Below are the code and all the weights of a small trained network. Each question names an input and a class and asks about switching units off, where a switched-off unit gives its printed mean instead of its output.

import numpy as np


def w(rows, s, z=0):
    codes = np.array(rows[::2]) - 128.0
    scale = np.full(codes.shape[1], s)
    scale[-1] = z or s
    return codes * scale


def norm(h):
    return h / np.sqrt((h * h).mean(-1, keepdims=True) + 1e-5)


def f(y):
    return y / 2 * (1 + np.tanh(0.7978845608 * (y + 0.044715 * y**3)))


def log_softmax(a):
    a = a - a.max(-1, keepdims=True)
    return a - np.log(np.exp(a).sum(-1, keepdims=True))


def net(x, mask):
    res = np.array(x, float).reshape(1, 3) / 4 @ E
    u = 0
    for l in range(2):
        y = f(norm(res) @ A[l][:, :-1].T + A[l][:, -1])
        res = res + np.where(mask[u : u + 11], y, B[l][:, -1]) @ B[l][:, :-1]
        u += 11
    return log_softmax(norm(res)[-1] @ U[:, :-1].T + U[:, -1])


A, B = {}, {}
E = w([
[196,192,175,109,223,169,112],'x0',
[88,23,161,124,202,131,106],'x1',
[104,127,254,138,72,152,79],'x2',
],0.0076)
A[0] = w([
[117,98,29,54,208,108,179,57],'L0N0',
[180,148,157,106,180,195,143,37],'L0N1',
[108,118,253,107,108,91,68,138],'L0N2',
[158,251,64,129,61,127,149,92],'L0N3',
[110,20,145,110,185,113,120,68],'L0N4',
[64,48,121,135,240,138,104,1],'L0N5',
[136,145,75,132,194,30,179,17],'L0N6',
[41,95,107,163,81,113,175,13],'L0N7',
[147,120,119,93,117,119,94,119],'L0N8',
[56,56,65,171,62,80,144,69],'L0N9',
[215,161,165,120,252,170,137,94],'L0N10',
],0.0073,0.0041)
B[0] = w([
[145,95,95,224,56,247,65,215],'L0N0',
[85,121,93,119,111,67,81,159],'L0N1',
[133,93,1,183,128,197,152,233],'L0N2',
[189,8,232,106,144,72,180,254],'L0N3',
[242,165,228,117,102,75,216,182],'L0N4',
[207,64,238,93,109,73,239,179],'L0N5',
[107,134,97,202,132,214,124,167],'L0N6',
[88,212,121,95,189,115,117,166],'L0N7',
[148,112,123,100,120,142,116,125],'L0N8',
[77,208,111,33,207,87,42,232],'L0N9',
[5,153,67,74,115,41,72,242],'L0N10',
],0.0075,0.0054)
A[1] = w([
[65,138,109,61,141,81,65,35],'L1N0',
[127,179,132,96,180,141,112,2],'L1N1',
[106,195,133,119,185,109,91,67],'L1N2',
[80,132,175,184,89,249,87,28],'L1N3',
[206,117,161,167,166,159,127,115],'L1N4',
[144,133,62,204,126,204,131,94],'L1N5',
[118,208,137,88,197,119,69,65],'L1N6',
[184,176,152,117,80,104,209,55],'L1N7',
[145,122,59,183,139,207,138,58],'L1N8',
[154,153,129,116,167,152,121,68],'L1N9',
[180,122,144,125,146,184,144,55],'L1N10',
],0.011,0.0048)
B[1] = w([
[51,189,73,149,42,94,109,253],'L1N0',
[109,131,81,108,121,85,100,129],'L1N1',
[93,114,88,103,41,84,113,180],'L1N2',
[254,206,65,157,204,200,80,193],'L1N3',
[105,184,115,69,83,81,156,170],'L1N4',
[178,130,170,173,147,188,63,231],'L1N5',
[36,107,94,120,73,121,120,204],'L1N6',
[147,40,175,88,205,93,217,184],'L1N7',
[165,199,164,131,156,206,92,214],'L1N8',
[121,101,102,119,94,129,128,112],'L1N9',
[89,141,117,81,130,78,87,136],'L1N10',
],0.0088,0.0064)
U = w([
[6,141,75,104,63,79,91,44],'0',
[176,66,223,96,156,95,222,251],'1',
[204,140,99,176,158,247,78,80],'2',
],0.015,0.0019)

Each question gives the input, the list of numbers given to net, and the class t.
The units are the neurons (one row each of A and B). Each row of codes is followed by its name. A weight is (code - 128) times the scale printed after its matrix; where a second scale follows, it is the last column's (A, B and U).
mask holds one flag per neuron, layer by layer. A switched-off neuron (its flag False) gives its mean, the last column of its row in B, instead of its output. The means were averaged over made-up inputs and are rounded, as every weight is.
A unit's drop is (log p(t) with every unit on - log p(t) with that unit switched off) / (log p(t) with every unit on - log p(t) with every unit switched off).
The circuit of an input: a set's keep is (log p(t) with only the set's units on - log p(t) with every unit switched off) / (log p(t) with every unit on - log p(t) with every unit switched off). Starting from the 12 units with the biggest drops (on a tie, the unit counted first), units are removed one at a time, each time the one whose removal leaves the highest keep (on an exact tie, the one counted first), for as long as the keep stays at least 0.8.
units of the circuit, in order: the units of the circuit, biggest drop first
k most important neurons: the k neurons with the biggest drops, biggest first
k most important neurons of layer l: the k neurons of layer l with the biggest drops, biggest first
drop when u is switched off: that unit's drop, to one decimal
input [-1,6,-7], class 2: units of the circuit, in order	[L0N0]
input [-1,3,3], class 1: 3 most important neurons	[L0N4 L0N0 L0N5]
input [7,-7,-4], class 0: 3 most important neurons of layer 0	[L0N10 L0N5 L0N4]
input [-3,6,-7], class 2: 2 most important neurons of layer 0	[L0N0 L0N3]
input [8,-4,7], class 0: 2 most important neurons	[L0N10 L0N0]
input [4,-5,0], class 1: 2 most important neurons of layer 0	[L0N3 L0N9]
input [-6,8,3], class 1: 2 most important neurons of layer 0	[L0N4 L0N5]
input [1,-4,-4], class 1: 2 most important neurons of layer 0	[L0N3 L0N2]
input [-6,0,-8], class 2: 2 most important neurons	[L0N0 L0N10]
input [1,4,6], class 2: drop when L0N2 is switched off	2.8
input [4,-3,-1], class 0: drop when L0N10 is switched off	1.5
input [8,0,-6], class 0: drop when L0N10 is switched off	1.1
